Each row has a name. Each question is about the rows just above it. Places in a row count from 1.

[-3.49 4.56 6.65 -3.02 5.09 -0.85] -> loked
[-5.07 7.19 -0.77 -0.40 8.14 -3.74] -> mus
[-1.03 6.24 -6.53 1.04 0.62 -2.30] -> mavi
[3.72 -4.50 -4.98 0.40 -5.90 0.76] -> vosis
[0.35 -0.71 -0.16 0.11 -1.34 1.22] -> bese
[1.25 -0.18 0.34 -4.58 -4.25 0.17] -> bafe
[0.32 4.17 3.86 4.99 -5.16 -0.13] -> ped
[-1.03 6.24 -6.53 1.43 0.62 -6.97] -> nupe
[-1.03 6.24 -6.53 1.04 0.62 -6.97] -> Visot
[-1.01 3.39 3.12 -4.86 -0.45 -1.65] -> vada
[2.47 -1.07 6.34 1.43 -6.53 2.15] -> bovu
[-1.12 0.90 -1.19 -0.94 -1.31 2.64] -> tada
One entry of Visot was changed: [-1.03 6.24 -6.53 1.05 0.62 -6.97]. Where, and from what?
4, [1.04]
How many entries does [-1.03 6.24 -6.53 1.04 0.62 -2.30] have?
6

[3.39 4.19 -4.99 2.74 3.91 3.56 -3.42 3.91 -3.93 3.16 3.29 0.88 -3.84 -4.97 3.74 2.79 3.93 -1.78 2.70 1.74 -0.93 -4.27] = Visot
[-1.73 7.27 2.91 1.09 -4.50 2.00 3.97 -3.42 2.47 3.26 -5.37 1.51 -1.60 -1.60 -5.04 -0.99 -5.19 -5.10 -4.56 5.31 5.50 -0.70] = bovu
[-4.68 -2.25 4.80 -3.99 -4.79 -3.02 3.23 -4.65 3.83 -2.08 -4.93 -3.19 3.12 3.69 -4.39 -4.79 -4.83 0.57 -3.69 -0.03 2.60 1.97] = nupe
[1.18 -8.25 -1.79 2.18 0.49 -4.33 1.46 -0.65 1.09 -5.79 1.77 4.43 -3.17 5.23 0.27 1.51 0.55 3.72 1.20 -9.03 -0.65 -4.31] = vosis
Changed nupe: [-4.68 -2.25 4.80 -3.99 -4.79 -3.02 3.23 -4.65 3.83 -2.08 -4.93 -3.19 3.12 3.69 -4.39 -4.78 -4.83 0.57 -3.69 -0.03 2.60 1.97]. Place and old value:
16, [-4.79]
How many entries does [1.18 -8.25 -1.79 2.18 0.49 -4.33 1.46 -0.65 1.09 -5.79 1.77 4.43 -3.17 5.23 0.27 1.51] have?
16
Changed bovu: [-1.73 7.26 2.91 1.09 -4.50 2.00 3.97 -3.42 2.47 3.26 -5.37 1.51 -1.60 -1.60 -5.04 -0.99 -5.19 -5.10 -4.56 5.31 5.50 -0.70]. Place and old value:
2, [7.27]
Where does [1.18 -8.25 -1.79 2.18 0.49 -4.33 1.46 -0.65 1.09 -5.79 1.78 4.43 -3.17 5.23 0.27 1.51 0.55 3.72 1.20 -9.03 -0.65 -4.31] differ from vosis, and what was there?
11, [1.77]
Where does [1.18 -8.25 -1.79 2.18 0.49 -4.33 1.46 -0.65 1.09 -5.79 1.77 4.43 -3.17 5.23 0.27 1.51 0.56 3.72 1.20 -9.03 -0.65 -4.31] differ from vosis, and what was there?
17, [0.55]
How many entries does [1.18 -8.25 -1.79 2.18 0.49] have?
5
Number of entries in [3.39 4.19 -4.99 2.74 3.91]:
5

